Here is a tiny trained network, its code and every weight. The questions are about switching its units off for an input and a target symbol, where a switched-off unit gives its printed mean instead of its output.

import numpy as np


def w(rows, s, z=0):
    codes = np.array(rows[::2]) - 128.0
    scale = np.full(codes.shape[1], s)
    scale[-1] = z or s
    return codes * scale


def norm(h):
    return h / np.sqrt((h * h).mean(-1, keepdims=True) + 1e-5)


def f(y):
    return y / 2 * (1 + np.tanh(0.7978845608 * (y + 0.044715 * y**3)))


def softmax(a):
    e = np.exp(a - a.max(-1, keepdims=True))
    return e / e.sum(-1, keepdims=True)


def log_softmax(a):
    a = a - a.max(-1, keepdims=True)
    return a - np.log(np.exp(a).sum(-1, keepdims=True))


def net(x, mask):
    ids = ['ΦΨΩαβγζλμ'.index(c) for c in x.split()]
    T = len(ids)
    res = E[ids] + P[:T]
    u = 0
    for l in range(3):
        r = norm(res)
        for j in range(3):
            rows = slice(2 * j, 2 * j + 2)
            q, k, v = (r @ M[l][rows].T for M in (Q, K, V))
            z = softmax(np.where(np.tri(T) > 0, q @ k.T / 2**0.5, -1e9)) @ v
            o = O[l][rows]
            res = res + np.where(mask[u + j], z, o[:, -1]) @ o[:, :-1]
        u += 3
        y = f(norm(res) @ A[l][:, :-1].T + A[l][:, -1])
        res = res + np.where(mask[u : u + 12], y, B[l][:, -1]) @ B[l][:, :-1]
        u += 12
    return log_softmax(norm(res)[-1] @ U[:, :-1].T + U[:, -1])


Q, K, V, O, A, B = {}, {}, {}, {}, {}, {}
E = w([
[99,80,198,144,111],'Φ',
[128,113,146,62,141],'Ψ',
[120,89,120,76,141],'Ω',
[7,123,113,173,160],'α',
[36,100,108,190,108],'β',
[114,55,106,122,129],'γ',
[105,162,101,138,50],'ζ',
[115,60,104,110,134],'λ',
[254,98,54,58,91],'μ',
],0.0056)
P = w([
[122,77,21,148,154],'0',
[124,99,84,132,82],'1',
[137,112,115,119,67],'2',
[146,115,124,117,88],'3',
[152,114,120,117,117],'4',
[151,117,107,119,147],'5',
[148,127,98,119,177],'6',
[149,140,92,134,220],'7',
[156,146,89,138,252],'8',
],0.0041)
Q[0] = w([
[128,145,127,152,2],'L0H1',
[148,60,136,91,90],'L0H1',
[142,120,98,103,110],'L0H2',
[100,114,147,145,113],'L0H2',
[149,85,123,129,228],'L0H3',
[155,74,94,90,164],'L0H3',
],0.008)
K[0] = w([
[100,61,158,119,61],'L0H1',
[179,147,202,99,119],'L0H1',
[160,133,155,66,146],'L0H2',
[88,98,165,151,84],'L0H2',
[157,144,146,126,254],'L0H3',
[137,89,185,158,186],'L0H3',
],0.0062)
V[0] = w([
[107,126,68,166,146],'L0H1',
[160,135,207,105,240],'L0H1',
[102,83,182,185,96],'L0H2',
[114,162,142,78,4],'L0H2',
[145,182,44,136,49],'L0H3',
[106,122,13,92,160],'L0H3',
],0.0041)
O[0] = w([
[148,166,173,100,126,171],'L0H1',
[110,63,86,147,12,3],'L0H1',
[121,93,93,38,147,198],'L0H2',
[136,144,83,148,207,131],'L0H2',
[151,180,189,178,173,97],'L0H3',
[186,127,253,174,62,221],'L0H3',
],0.0041,0.0027)
A[0] = w([
[126,112,130,128,127,82],'L0N1',
[189,126,95,146,25,61],'L0N2',
[224,97,120,95,109,107],'L0N3',
[136,170,109,141,141,159],'L0N4',
[138,122,36,63,133,127],'L0N5',
[61,167,151,162,170,152],'L0N6',
[150,101,159,115,191,106],'L0N7',
[140,247,131,99,86,67],'L0N8',
[128,147,51,140,113,128],'L0N9',
[119,79,96,212,103,124],'L0N10',
[136,203,31,138,1,6],'L0N11',
[113,136,151,130,124,130],'L0N12',
],0.005,0.0021)
B[0] = w([
[158,105,141,100,130,120],'L0N1',
[82,164,28,141,62,78],'L0N2',
[83,110,169,48,41,246],'L0N3',
[68,151,105,162,115,106],'L0N4',
[1,180,192,164,146,211],'L0N5',
[82,215,20,122,24,193],'L0N6',
[217,185,177,118,115,254],'L0N7',
[169,108,245,215,187,83],'L0N8',
[90,172,222,202,171,90],'L0N9',
[166,73,173,103,48,149],'L0N10',
[159,213,100,241,253,67],'L0N11',
[151,118,67,168,121,130],'L0N12',
],0.0025,0.0014)
Q[1] = w([
[71,187,121,69,136],'L1H1',
[180,137,222,102,138],'L1H1',
[156,217,73,188,48],'L1H2',
[151,21,158,38,80],'L1H2',
[157,83,168,71,150],'L1H3',
[200,85,183,3,141],'L1H3',
],0.0046)
K[1] = w([
[159,107,153,94,88],'L1H1',
[68,187,170,143,84],'L1H1',
[126,117,230,145,81],'L1H2',
[115,117,83,95,255],'L1H2',
[145,118,81,62,144],'L1H3',
[138,147,84,39,144],'L1H3',
],0.0067)
V[1] = w([
[179,113,165,141,132],'L1H1',
[118,97,101,181,67],'L1H1',
[123,163,41,4,183],'L1H2',
[138,219,140,94,24],'L1H2',
[34,135,144,98,154],'L1H3',
[151,154,224,135,179],'L1H3',
],0.0039)
O[1] = w([
[200,106,114,115,163,174],'L1H1',
[126,193,177,155,166,204],'L1H1',
[181,138,115,180,12,167],'L1H2',
[79,174,2,146,99,1],'L1H2',
[156,101,120,128,185,193],'L1H3',
[56,36,155,144,103,73],'L1H3',
],0.0041,0.00079)
A[1] = w([
[99,124,148,188,47,126],'L1N1',
[109,163,43,144,57,98],'L1N2',
[44,187,62,171,252,3],'L1N3',
[83,213,130,247,119,141],'L1N4',
[170,123,102,30,198,135],'L1N5',
[45,121,246,209,149,20],'L1N6',
[69,135,199,170,153,103],'L1N7',
[191,152,162,159,165,59],'L1N8',
[53,105,145,159,86,93],'L1N9',
[137,155,132,233,211,46],'L1N10',
[134,159,105,145,93,49],'L1N11',
[164,80,189,159,75,122],'L1N12',
],0.0043,0.0014)
B[1] = w([
[122,163,116,110,242,101],'L1N1',
[133,84,84,57,197,102],'L1N2',
[218,94,68,90,71,196],'L1N3',
[155,70,199,39,128,172],'L1N4',
[81,165,185,201,125,254],'L1N5',
[76,90,136,53,203,135],'L1N6',
[113,29,94,4,168,140],'L1N7',
[158,119,167,86,196,109],'L1N8',
[105,119,115,42,211,125],'L1N9',
[143,43,127,99,77,116],'L1N10',
[147,77,111,97,195,78],'L1N11',
[208,116,73,90,76,207],'L1N12',
],0.0031,0.0019)
Q[2] = w([
[56,95,120,96,126],'L2H1',
[179,37,182,20,104],'L2H1',
[135,144,167,71,154],'L2H2',
[130,89,139,201,177],'L2H2',
[82,200,38,165,116],'L2H3',
[148,2,178,42,138],'L2H3',
],0.0049)
K[2] = w([
[4,123,131,98,134],'L2H1',
[67,105,157,253,159],'L2H1',
[77,121,126,144,159],'L2H2',
[182,104,77,132,92],'L2H2',
[187,140,169,64,111],'L2H3',
[70,65,74,218,129],'L2H3',
],0.0053)
V[2] = w([
[128,21,71,145,98],'L2H1',
[102,147,152,40,140],'L2H1',
[190,76,116,93,146],'L2H2',
[188,103,89,107,84],'L2H2',
[159,122,186,101,143],'L2H3',
[103,216,254,158,87],'L2H3',
],0.004)
O[2] = w([
[134,203,220,149,198,204],'L2H1',
[167,112,57,217,171,235],'L2H1',
[49,200,94,177,98,252],'L2H2',
[30,135,112,150,194,199],'L2H2',
[112,207,20,147,163,239],'L2H3',
[176,71,57,7,254,102],'L2H3',
],0.0026,0.0021)
A[2] = w([
[211,184,117,176,127,185],'L2N1',
[83,143,153,137,97,188],'L2N2',
[31,84,126,94,153,65],'L2N3',
[124,143,65,226,119,49],'L2N4',
[145,214,174,178,254,4],'L2N5',
[45,148,79,145,168,59],'L2N6',
[129,185,139,118,144,124],'L2N7',
[116,133,124,79,73,124],'L2N8',
[45,65,137,134,143,173],'L2N9',
[90,97,2,104,82,49],'L2N10',
[171,155,85,151,93,145],'L2N11',
[76,94,107,87,140,104],'L2N12',
],0.0059,0.0021)
B[2] = w([
[78,191,97,78,179,171],'L2N1',
[97,120,91,150,157,188],'L2N2',
[63,144,98,94,185,212],'L2N3',
[181,155,123,131,83,101],'L2N4',
[220,36,49,244,149,144],'L2N5',
[185,58,175,4,138,155],'L2N6',
[120,103,131,244,120,127],'L2N7',
[168,46,92,133,179,150],'L2N8',
[112,174,41,58,155,253],'L2N9',
[73,65,202,242,54,175],'L2N10',
[143,197,33,115,105,133],'L2N11',
[47,127,66,129,146,169],'L2N12',
],0.0033,0.0027)
U = w([
[36,135,60,61,192,250],'Φ',
[91,47,65,177,20,103],'Ψ',
[226,69,79,55,56,58],'Ω',
[98,172,153,161,80,68],'α',
[78,184,178,236,146,118],'β',
[151,136,195,109,147,54],'γ',
[207,101,77,212,229,121],'ζ',
[182,145,216,67,127,138],'λ',
[166,255,45,134,93,151],'μ',
],0.0062,0.0023)

Each question gives the input, a string of symbols that net reads in full, and the target symbol t.
The units are the heads (2 rows each of Q, K, V and O) and the neurons (one row each of A and B). Each row of codes is followed by its name. A weight is (code - 128) times the scale printed after its matrix; where a second scale follows, it is the last column's (O, A, B and U).
mask holds one flag per unit, layer by layer, with each layer's heads first. A switched-off unit (its flag False) gives its mean, the last column of its rows in O or B, instead of its output. The means were averaged over made-up inputs and are rounded, as every weight is.
A unit's drop is (log p(t) with every unit on - log p(t) with that unit switched off) / (log p(t) with every unit on - log p(t) with every unit switched off).
The circuit of an input: a set's keep is (log p(t) with only the set's units on - log p(t) with every unit switched off) / (log p(t) with every unit on - log p(t) with every unit switched off). Starting from the 12 units with the biggest drops (on a tie, the unit counted first), units are removed one at a time, each time the one whose removal leaves the highest keep (on an exact tie, the one counted first), for as long as the keep stays at least 0.8.
units of the circuit, in order: the units of the circuit, biggest drop first
unit that matters most: the unit with the biggest drop
k most important neurons: the k neurons with the biggest drops, biggest first
k most important neurons of layer l: the k neurons of layer l with the biggest drops, biggest first
input α μ Ψ, target μ: units of the circuit, in order	(L1N4 L0H2 L1H2 L2N6)
input λ Φ Φ Ψ Ψ, target Ψ: units of the circuit, in order	(L0H1 L1H2 L0H3 L2N10)
input λ α Φ α λ Ψ Φ Ψ Φ, target Ψ: units of the circuit, in order	(L0H1 L0H3 L1H2)
input Φ Φ ζ Ψ Φ λ μ γ, target μ: 2 most important neurons	(L1N4 L2N1)
input μ λ ζ, target ζ: unit that matters most	L2N5
input μ β λ, target β: 2 most important neurons of layer 1	(L1N3 L1N4)
input λ Ω Φ Ψ Φ Ψ Ω, target Ψ: units of the circuit, in order	(L0H1 L2N10)
input Ψ Ψ β Ω Ψ, target Ω: 2 most important neurons of layer 0	(L0N6 L0N10)
input Ω μ λ Φ β Φ Ω Φ Φ, target Φ: 4 most important neurons	(L0N5 L1N4 L1N3 L2N9)
input Ψ Φ μ Φ, target μ: 4 most important neurons	(L0N5 L1N12 L0N2 L0N11)
input β λ λ Φ μ Ω, target μ: 3 most important neurons	(L1N7 L1N6 L0N7)
input α ζ Φ ζ Φ β Φ β, target Ψ: 3 most important neurons of layer 2	(L2N10 L2N1 L2N4)
input Ψ μ Ω, target μ: 2 most important neurons	(L0N5 L0N2)
input β λ Ω Φ μ Φ, target μ: 4 most important neurons	(L0N5 L0N3 L0N2 L0N7)
input Φ Φ Φ γ ζ λ, target ζ: unit that matters most	L2N5
input Ω γ α α λ Ω β γ, target β: 2 most important neurons of layer 1	(L1N3 L1N4)
input Ψ β Ω, target β: 2 most important neurons of layer 2	(L2N9 L2N6)
input μ γ λ ζ γ λ λ λ λ, target λ: 2 most important neurons	(L0N6 L2N5)
input μ μ Φ β μ γ Φ γ β, target Ψ: 3 most important neurons	(L1N3 L0N6 L2N10)
input Φ Φ λ Φ ζ, target ζ: 2 most important neurons	(L0N11 L2N5)
input λ Φ Ψ λ, target Ψ: unit that matters most	L1H2
input λ Φ ζ Ψ, target ζ: 2 most important neurons	(L1N4 L2N5)
input α μ α β β Ψ, target β: 2 most important neurons	(L1N3 L1N4)
input ζ Φ ζ Φ ζ, target Φ: 2 most important neurons	(L0N8 L1N10)
input β Φ γ, target Φ: 3 most important neurons	(L0N5 L1N4 L1N3)
input λ Ψ β λ, target β: 3 most important neurons of layer 0	(L0N6 L0N5 L0N3)
input λ γ ζ λ, target ζ: 2 most important neurons	(L2N5 L1N4)
input Ψ μ μ, target μ: most important neuron	(L2N1)
input λ λ Ω λ λ Ω, target λ: 2 most important neurons of layer 2	(L2N9 L2N5)
input Φ α Ψ Φ Φ Ψ Ω γ, target Ω: 2 most important neurons of layer 1	(L1N5 L1N3)
